Below is a small trained network, with its code and all its weights. Each question gives an input and a class and asks what happens when units are switched off, that is, made to give their printed mean instead of their output.

import numpy as np


def w(rows, s, z=0):
    codes = np.array(rows[::2]) - 128.0
    scale = np.full(codes.shape[1], s)
    scale[-1] = z or s
    return codes * scale


def norm(h):
    return h / np.sqrt((h * h).mean(-1, keepdims=True) + 1e-5)


def f(y):
    return y / 2 * (1 + np.tanh(0.7978845608 * (y + 0.044715 * y**3)))


def log_softmax(a):
    a = a - a.max(-1, keepdims=True)
    return a - np.log(np.exp(a).sum(-1, keepdims=True))


def net(x, mask):
    res = np.array(x, float).reshape(1, 5) / 4 @ E
    u = 0
    for l in range(4):
        y = f(norm(res) @ A[l][:, :-1].T + A[l][:, -1])
        res = res + np.where(mask[u : u + 4], y, B[l][:, -1]) @ B[l][:, :-1]
        u += 4
    return log_softmax(norm(res)[-1] @ U[:, :-1].T + U[:, -1])


A, B = {}, {}
E = w([
[48,195,185,139,91,104,127,125,45,142],'x0',
[174,255,39,54,162,237,94,134,159,69],'x1',
[174,100,131,115,123,188,124,113,201,133],'x2',
[131,125,93,132,143,56,222,84,187,78],'x3',
[44,184,155,216,92,73,244,82,80,134],'x4',
],0.0054)
A[0] = w([
[65,103,223,215,96,3,142,107,87,86,177],'0.n0',
[22,97,194,204,111,68,134,102,28,180,109],'0.n1',
[230,119,95,147,120,165,94,162,174,145,115],'0.n2',
[69,144,122,111,88,95,155,147,72,121,4],'0.n3',
],0.0055,0.0037)
B[0] = w([
[27,181,147,160,160,109,188,178,115,145,254],'0.n0',
[82,153,216,114,65,195,107,72,100,254,244],'0.n1',
[68,78,183,102,58,158,75,45,101,57,176],'0.n2',
[175,107,171,72,186,118,62,135,107,164,134],'0.n3',
],0.008,0.0072)
A[1] = w([
[78,133,153,140,174,47,160,3,83,203,64],'1.n0',
[101,97,103,108,118,240,122,207,99,160,253],'1.n1',
[178,227,38,28,120,215,30,120,113,150,160],'1.n2',
[101,171,216,207,168,93,90,38,41,215,67],'1.n3',
],0.0058,0.0034)
B[1] = w([
[179,118,108,148,108,89,161,242,89,70,190],'1.n0',
[156,59,82,95,192,127,113,58,253,145,211],'1.n1',
[144,147,36,71,233,231,220,116,119,92,255],'1.n2',
[152,108,154,77,40,157,100,159,130,205,226],'1.n3',
],0.011,0.0082)
A[2] = w([
[119,88,130,156,131,114,209,185,169,151,207],'2.n0',
[211,171,118,133,154,254,109,159,98,89,44],'2.n1',
[125,115,128,125,121,109,169,133,151,171,200],'2.n2',
[84,146,165,143,84,96,98,142,82,198,3],'2.n3',
],0.0089,0.0028)
B[2] = w([
[144,153,148,199,169,106,117,113,107,64,206],'2.n0',
[60,176,104,50,148,131,250,92,182,147,255],'2.n1',
[130,104,107,160,116,83,118,178,130,84,187],'2.n2',
[92,136,138,122,71,101,128,167,99,211,245],'2.n3',
],0.012,0.007)
A[3] = w([
[134,163,112,141,79,165,62,93,39,158,2],'3.n0',
[129,148,145,172,21,84,130,163,63,239,135],'3.n1',
[68,183,48,1,165,194,156,80,118,129,94],'3.n2',
[131,171,149,151,72,109,32,68,78,145,6],'3.n3',
],0.0076,0.0042)
B[3] = w([
[140,111,110,95,119,121,152,244,100,32,129],'3.n0',
[86,169,164,103,32,169,165,255,100,184,226],'3.n1',
[73,179,11,67,174,134,198,39,130,210,249],'3.n2',
[125,163,82,120,163,117,196,59,144,181,131],'3.n3',
],0.0089,0.014)
U = w([
[222,19,224,96,173,169,43,43,214,71,66],'0',
[80,206,13,6,252,208,226,2,181,146,111],'1',
[176,172,155,254,209,17,190,151,141,4,62],'2',
[60,197,221,155,46,84,166,243,69,196,252],'3',
],0.0073,0.0038)

Each question gives the input, the list of numbers given to net, and the class t.
The units are the neurons (one row each of A and B). Each row of codes is followed by its name. A weight is (code - 128) times the scale printed after its matrix; where a second scale follows, it is the last column's (A, B and U).
mask holds one flag per neuron, layer by layer. A switched-off neuron (its flag False) gives its mean, the last column of its row in B, instead of its output. The means were averaged over made-up inputs and are rounded, as every weight is.
A unit's drop is (log p(t) with every unit on - log p(t) with that unit switched off) / (log p(t) with every unit on - log p(t) with every unit switched off).
unit that matters most: the unit with the biggest drop
k most important neurons: the k neurons with the biggest drops, biggest first
k most important neurons of layer l: the k neurons of layer l with the biggest drops, biggest first
drop when u is switched off: that unit's drop, to one decimal
input [-2,-7,3,5,-4], class 2: unit that matters most : 0.n1
input [-1,0,6,-1,3], class 0: 2 most important neurons of layer 0 : (0.n0; 0.n1)
input [-2,2,-8,5,1], class 2: 2 most important neurons : (0.n1; 1.n3)
input [-8,-3,5,5,-1], class 0: 2 most important neurons of layer 1 : (1.n2; 1.n0)
input [-5,-5,-7,5,-8], class 0: 2 most important neurons : (1.n2; 3.n2)
input [0,-2,-2,6,-6], class 0: 2 most important neurons of layer 3 : (3.n2; 3.n1)
input [-7,-7,8,-3,3], class 2: 2 most important neurons of layer 2 : (2.n0; 2.n3)
input [-5,-2,-5,7,-5], class 2: 3 most important neurons of layer 1 : (1.n2; 1.n3; 1.n1)
input [-3,-1,-3,6,3], class 2: 3 most important neurons of layer 2 : (2.n0; 2.n3; 2.n2)
input [-8,-1,-1,-7,4], class 0: 2 most important neurons : (1.n2; 2.n1)
input [-6,3,4,2,8], class 2: 2 most important neurons : (1.n2; 3.n2)
input [-1,-5,-4,-2,-7], class 0: 2 most important neurons of layer 2 : (2.n1; 2.n3)
input [0,3,2,-2,7], class 3: drop when 1.n2 is switched off : 2.4
input [-8,-8,6,3,-4], class 0: drop when 1.n0 is switched off : 0.1
input [4,-6,-6,6,-8], class 3: drop when 3.n3 is switched off : 0.0
input [-1,2,-3,8,1], class 2: unit that matters most : 1.n2
